-39  59   8  -7  -8  25  45 -23  -3  -2 -35  20  -4 -20   3  -8  28 -12 -31  -4 : U
-35  54 -33  22   7   0 -28  50   1  31  27   9  28  -5   7  -7 -21 -22 -23  72 : W
-12  29  -1   9   8  15 -39  13  -3  11   0 -33  31  -4  -1  -4 -17   0  22  43 : W
-27  61 -14   2  -1   3 -24  43   3 -29   1 -15  36   8   2  -7  -3  -6 -51  28 : W
-67  26  -9 -18 -15  19  73 -15   1  -9  29  16  -8  -9   2  -2  50 -13  -2  18 : U
-22  29 -20 -24   0  11  19  10   2 -31  13  -1   2   5  -7 -11  10 -22 -32  13 : W
-30  40 -12   5 -12   3 -26  39   4 -11  10 -20   1  12   0  -4 -20  -6 -38  34 : W
-27  36  -3  -9  -3   7  40  -6  14  -1 -12  19  34 -11  -6   0  29  -9 -18  -7 : U
-22  30 -17 -20  -4  11  -7   8  -2  -4  22   9  29  10  -7 -14   3  -1 -26  15 : W
-17  20 -12  19  -5  -9 -33  45  -2   4  -5 -21   4   1   6   0 -35 -11 -40  28 : W
-34  26 -25  -9  -6   2 -23  17  -5   3  22 -10  -7   1   4  -9  -5 -10   9  42 : W
-16  18 -14  14   2  -4 -47  32  -1 -18  13 -16  38   8   5 -15 -14  -8  -5  33 : W
-30  47 -24  -7  -2   3   5  25  -2  -3  30  -1  22  -4   5 -10   0 -18 -25  32 : W
-18  41  -8  16 -11  -1 -35  24   4   2 -10 -16  15   9  -4  -9 -13  -7 -30  31 : W
  2  32  12  -4   6   7  19  41   6 -22  20 -39  28  -6   0   5 -31  -5 -79  23 : W
 -7  40 -20  16   5   0 -54  39  -6   8  11 -20  -3  10   0 -10 -27 -15  -9  51 : W
-15  58   5   7  13  15  -9  39   9  -7  -9 -23  36  -2  -5   1 -14  -3 -68  36 : W
-13  46  -1   1   8  12  -5  33   1  -7   3 -20  45  -1  -4  -9 -25 -11 -72  28 : W
-29  50  -7  -9  -3  18  60  -9   6  12  17  35  -3 -25   2   5  33  -9   9  14 : U
-26  52 -22   9  -1   6 -18  38   1  -2  17 -11  65  -7  -4  -3  -8 -11 -13  36 : W
-30  30  -1 -26 -27  13  50  -4   0   9   6  55  10 -25   0  -2  23  19 -37   5 : U
-36  36 -25 -27  -8   8  15  13   1 -15  37  19  23   7  -7 -14  22  -8 -29  17 : W
-40  24 -23  -8 -23  -4  -6  -9   1  16 -21  14 -67  18   7  -8  25 -22  33   3 : U

 27 -33 -31 -20   8  49  -2 -19  11  -9  -8   8  -6   6 -11  -7  21  22   7 -23 : qd
 15 -12 -39   5  25  18  14 -21  -6   9  11  -4 -19   2 -11 -10  20   8   3  -6 : dl
 12  15  -4   3 -35   1  16  20 -19 -14   1  15  35 -15  -9   1  30  20  13 -18 : mc
-110  -59   25   35   76   32   50  -42   27  -57  -32   38  -11  -17  -20   17  -93   20  -44   15 : Bb
 -5 -59 -19 -23  26  27  -5 -19  57  -6  48 -32 -18 -17  -2  38 -16 -13 -19 -37 : Bn
 -3  -9  10  -2 -10   8   4   7   4  -1  -7   1   1  -2   0  -5   1  -5 -17  -1 : sd
 -5   3 -16   1  -2 -11  -2  12 -11 -10  -6 -11 -11  14   5   2  -9  -7  -3   0 : Bn
  7 -17 -25  -3  30  21   5 -12  -6   5  -2  13 -23  -2  -5 -16   4   6  -8  -2 : dl
 -8   1  24 -10 -14 -10  -7  14  20 -23 -19  -1  16   4 -14   9 -12  -6  -2   3 : dl
 55  37 -23 -10 -18 -21 -29  17 -23  20   3 -24  -6  13   7 -10  32  -8  11  -5 : Bb
 41  33  -5  10 -69  11  14  21  -1 -19   6  11  60 -54 -19   7  50  32  20 -40 : mc
-15 -26   4  -4  43  17   7  12  -5 -23 -25   1 -27  35  -4  -9  -6   0 -13  -3 : mc
-74 -21  25  25  63  31  33 -44  29 -26 -23  36 -13 -33 -21   5 -60  22 -24   5 : Bb
-21  -3  -3  10  17   5   4 -20   9   0  -1  -4  -5 -22  -4   0 -18   5  -5  -5 : Bb
-24 -30  17 -10  82  23  -5 -32  64  19  18   3 -41 -13  -2  14 -36  -8 -17   6 : mc
 24  24  28   1  18 -22   1  19  -5 -24 -16   2  21 -23 -26  10  -9  12 -12 -26 : qd
 34  32  29  44  11  -6  -7  -7  26   7 -25  35  37 -39 -23 -34  33  49  21   8 : Bn
  2  -3  20  -4   0   1   0   4  18 -17  -6   5  16  -7   6   7  -5   5 -20  16 : dl
  0  -7  14   8   9   8   1  -6  27 -24   2  13  -2  -4  -8   5 -17  12   1  -7 : sd
 13 -28 -43  10  41  44  10 -13 -11  -1   3   6 -34  -5 -12 -26  12  20 -13 -28 : dl
-13 -17 -27 -16   6   6  -2   0  -3 -15  26 -37 -16  15  11  29 -15 -16 -18 -19 : Bn
 54  35  -7  18 -78  35  21  16  14 -24  22  14  75 -73 -40  15  55  57  27 -58 : mc
 -7 -22   7   9  36  15  11 -16  28   2  -2  -7 -14 -19  -6   6  -9   5  -5  -5 : mc
  3   4 -12  -4 -10  16  -3   0   4  -2   3  -7  -5 -10  -3  -7   7   7   2 -10 : Pm
 31  19  35  30   9   0 -10  -1  19   2 -20   6  24 -25 -14 -21  22  23  18   7 : Bn
 23  17  -5  -5  -2  -7 -13   8 -14   3 -12 -12   0  17   6 -10  12   0   8  12 : Bb
 22  10  11  21  16  24  -7   1  17  -4 -22  12  17 -18 -18 -13  21  19   6  -5 : Bn
  0 -12  25   3  23  13   4 -25  67 -21  -1   1   2 -27 -21  17 -13  12 -10 -25 : sd
 26  13  -6   9 -56  24   5   8  12 -16  18   8  48 -59 -22  11  39  25  18 -37 : mc
-14 -24 -21 -14  13  36  -1  -4  34  -2  39 -27 -25  -2  12  44 -15 -15 -18 -32 : Bn
-15  15  19 -26  -2  13  32  45 -55  -7  25  -8  87 -73   0  58  26  11  -1 -41 : Pm
 10  18  -8  10 -66  -6   4  24 -31  -5  16  20  41 -17  -4   6  29  24  17 -11 : mc
 40  27  -7   1 -14  -7 -24   2  -1  20   4 -29  -3 -10   4  -1  13  -3   4 -11 : Bb
-23 -21   6  -9  56  15   3  -4  14  -1 -11  -2 -39   8  -2   0 -19 -10 -11   5 : mc
  8  22  83 -17 -33 -25  -7  27  56 -31 -36   6  44 -11  -9  34 -32   6   6   2 : dl
 25   6 -17   2   9  13 -12  -1   7  -1  -4  -7  -3 -13  -4  -4  -2   7  -1 -11 : Bb
